Here is a tiny trained network, its code and every weight. The questions are about switching its units off for an input and a target symbol, where a switched-off unit gives its printed mean instead of its output.

import numpy as np


def w(rows, s, z=0):
    codes = np.array(rows[::2]) - 128.0
    scale = np.full(codes.shape[1], s)
    scale[-1] = z or s
    return codes * scale


def f(y):
    return y / 2 * (1 + np.tanh(0.7978845608 * (y + 0.044715 * y**3)))


def softmax(a):
    e = np.exp(a - a.max(-1, keepdims=True))
    return e / e.sum(-1, keepdims=True)


def log_softmax(a):
    a = a - a.max(-1, keepdims=True)
    return a - np.log(np.exp(a).sum(-1, keepdims=True))


def net(x, mask):
    ids = ['ΦΩβεζλτ'.index(c) for c in x.split()]
    T = len(ids)
    res = E[ids] + P[:T]
    u = 0
    for l in range(2):
        q, k, v = (res @ M[l].T for M in (Q, K, V))
        z = softmax(np.where(np.tri(T) > 0, q @ k.T / 2**0.5, -1e9)) @ v
        res = res + np.where(mask[u], z, O[l][:, -1]) @ O[l][:, :-1]
        u += 1
        y = f(res @ A[l][:, :-1].T + A[l][:, -1])
        res = res + np.where(mask[u : u + 12], y, B[l][:, -1]) @ B[l][:, :-1]
        u += 12
    return log_softmax(res[-1] @ U[:, :-1].T + U[:, -1])


Q, K, V, O, A, B = {}, {}, {}, {}, {}, {}
E = w([
[89,68,194],'Φ',
[12,158,113],'Ω',
[148,77,124],'β',
[81,78,204],'ε',
[152,109,95],'ζ',
[130,65,171],'λ',
[108,173,8],'τ',
],0.013)
P = w([
[145,78,128],'0',
[55,181,167],'1',
[5,140,148],'2',
[104,129,174],'3',
[94,84,112],'4',
[95,157,200],'5',
[97,63,101],'6',
[145,157,158],'7',
[82,83,77],'8',
[187,121,180],'9',
],0.013)
Q[0] = w([
[252,136,100],'0.h1',
[133,134,186],'0.h1',
],0.012)
K[0] = w([
[155,255,174],'0.h1',
[207,127,96],'0.h1',
],0.0074)
V[0] = w([
[254,65,57],'0.h1',
[233,87,195],'0.h1',
],0.0068)
O[0] = w([
[230,170,89,5],'0.h1',
[128,78,7,109],'0.h1',
],0.012,0.0025)
A[0] = w([
[204,133,102,192],'0.n1',
[61,164,58,102],'0.n2',
[122,154,103,27],'0.n3',
[98,170,132,109],'0.n4',
[193,70,69,93],'0.n5',
[164,102,168,158],'0.n6',
[174,142,169,216],'0.n7',
[229,90,76,166],'0.n8',
[99,137,250,132],'0.n9',
[70,75,105,181],'0.n10',
[159,162,177,253],'0.n11',
[164,237,155,239],'0.n12',
],0.011,0.004)
B[0] = w([
[3,246,125,128],'0.n1',
[200,66,148,158],'0.n2',
[180,147,125,113],'0.n3',
[146,92,134,140],'0.n4',
[173,156,81,135],'0.n5',
[112,193,43,150],'0.n6',
[43,126,103,139],'0.n7',
[151,159,52,140],'0.n8',
[164,166,60,254],'0.n9',
[212,31,174,241],'0.n10',
[11,158,16,154],'0.n11',
[12,85,148,136],'0.n12',
],0.0065,0.0089)
Q[1] = w([
[223,170,120],'1.h1',
[253,51,180],'1.h1',
],0.005)
K[1] = w([
[50,105,255],'1.h1',
[201,196,70],'1.h1',
],0.008)
V[1] = w([
[163,213,29],'1.h1',
[235,1,78],'1.h1',
],0.0076)
O[1] = w([
[220,127,12,223],'1.h1',
[28,73,106,254],'1.h1',
],0.011,0.0062)
A[1] = w([
[231,182,198,29],'1.n1',
[108,132,124,176],'1.n2',
[144,182,29,203],'1.n3',
[105,154,75,23],'1.n4',
[248,185,181,120],'1.n5',
[254,71,164,146],'1.n6',
[60,88,89,102],'1.n7',
[80,86,199,215],'1.n8',
[220,186,183,252],'1.n9',
[56,137,37,222],'1.n10',
[107,115,140,80],'1.n11',
[138,87,210,118],'1.n12',
],0.01,0.003)
B[1] = w([
[110,62,98,136],'1.n1',
[165,173,169,144],'1.n2',
[164,86,188,230],'1.n3',
[67,103,121,150],'1.n4',
[80,139,2,149],'1.n5',
[182,224,91,188],'1.n6',
[115,108,100,236],'1.n7',
[123,178,174,251],'1.n8',
[155,122,83,144],'1.n9',
[169,134,162,243],'1.n10',
[70,176,138,150],'1.n11',
[70,167,118,180],'1.n12',
],0.0081,0.013)
U = w([
[84,91,107,170],'Φ',
[172,141,197,108],'Ω',
[154,131,150,202],'β',
[96,141,116,179],'ε',
[142,191,118,202],'ζ',
[81,83,71,37],'λ',
[46,202,2,5],'τ',
],0.0084,0.002)

Each question gives the input, a string of symbols that net reads in full, and the target symbol t.
The units are the heads (2 rows each of Q, K, V and O) and the neurons (one row each of A and B). Each row of codes is followed by its name. A weight is (code - 128) times the scale printed after its matrix; where a second scale follows, it is the last column's (O, A, B and U).
mask holds one flag per unit, layer by layer, with each layer's heads first. A switched-off unit (its flag False) gives its mean, the last column of its rows in O or B, instead of its output. The means were averaged over made-up inputs and are rounded, as every weight is.
A unit's drop is (log p(t) with every unit on - log p(t) with that unit switched off) / (log p(t) with every unit on - log p(t) with every unit switched off).
The circuit of an input: a set's keep is (log p(t) with only the set's units on - log p(t) with every unit switched off) / (log p(t) with every unit on - log p(t) with every unit switched off). Starting from the 12 units with the biggest drops (on a tie, the unit counted first), units are removed one at a time, each time the one whose removal leaves the highest keep (on an exact tie, the one counted first), for as long as the keep stays at least 0.8.
units of the circuit, in order: the units of the circuit, biggest drop first
unit that matters most: the unit with the biggest drop
top k neurons: the k neurons with the biggest drops, biggest first
k most important neurons of layer l: the k neurons of layer l with the biggest drops, biggest first
input Ω λ λ ζ Φ, target Ω: units of the circuit, in order -> [1.h1; 0.h1]
input Φ Φ Φ λ τ, target Φ: units of the circuit, in order -> [1.h1; 0.h1; 0.n10]
input ζ τ ζ, target ζ: units of the circuit, in order -> [0.n1; 0.h1; 1.h1; 0.n10]
input τ τ β β, target τ: top neuron -> [1.n5]
input Φ Ω Ω Φ τ, target Φ: units of the circuit, in order -> [1.n6; 0.n2; 1.h1]
input Φ λ ε Φ ε Φ ζ τ Ω, target Φ: units of the circuit, in order -> [1.h1; 0.h1; 0.n10]
input Ω ε β Φ Φ Φ τ Φ Φ, target Ω: units of the circuit, in order -> [0.h1; 1.h1]
input ζ Φ Φ ζ Φ Φ ε, target ζ: top 2 neurons -> [0.n1; 1.n6]
input τ β ζ Ω Ω Φ λ β ζ, target τ: top 2 neurons -> [0.n10; 1.n5]
input β τ λ Ω ζ ζ Φ Φ ζ, target β: top 4 neurons -> [0.n1; 1.n3; 0.n10; 0.n8]
input ζ Ω λ Φ λ, target ζ: 2 most important neurons of layer 1 -> [1.n6; 1.n3]
input ζ Φ β Φ Ω Φ Ω, target ζ: top 4 neurons -> [0.n1; 0.n10; 1.n6; 1.n3]
input ζ τ ε, target ζ: top 4 neurons -> [0.n1; 1.n6; 1.n3; 0.n10]
input β Ω λ λ τ, target β: top 2 neurons -> [0.n1; 1.n3]
input λ ε ζ Φ Ω, target λ: top 3 neurons -> [0.n8; 0.n5; 1.n8]
input Ω Φ Ω ε ε, target Ω: units of the circuit, in order -> [1.h1]
input ζ ζ Ω ζ ζ, target ζ: top 4 neurons -> [0.n1; 1.n6; 0.n10; 1.n3]
input ζ ε Ω λ Φ β τ, target ζ: top 3 neurons -> [0.n1; 1.n6; 0.n10]
input τ τ Φ, target τ: top 3 neurons -> [1.n5; 0.n10; 0.n1]
input β ζ ε ζ Φ, target β: 2 most important neurons of layer 1 -> [1.n3; 1.n6]
input λ λ ζ τ Φ β τ, target λ: unit that matters most -> 1.h1
input λ Φ ζ, target λ: 2 most important neurons of layer 0 -> [0.n8; 0.n5]
input τ ζ Φ Φ, target τ: 4 most important neurons of layer 0 -> [0.n10; 0.n12; 0.n1; 0.n2]
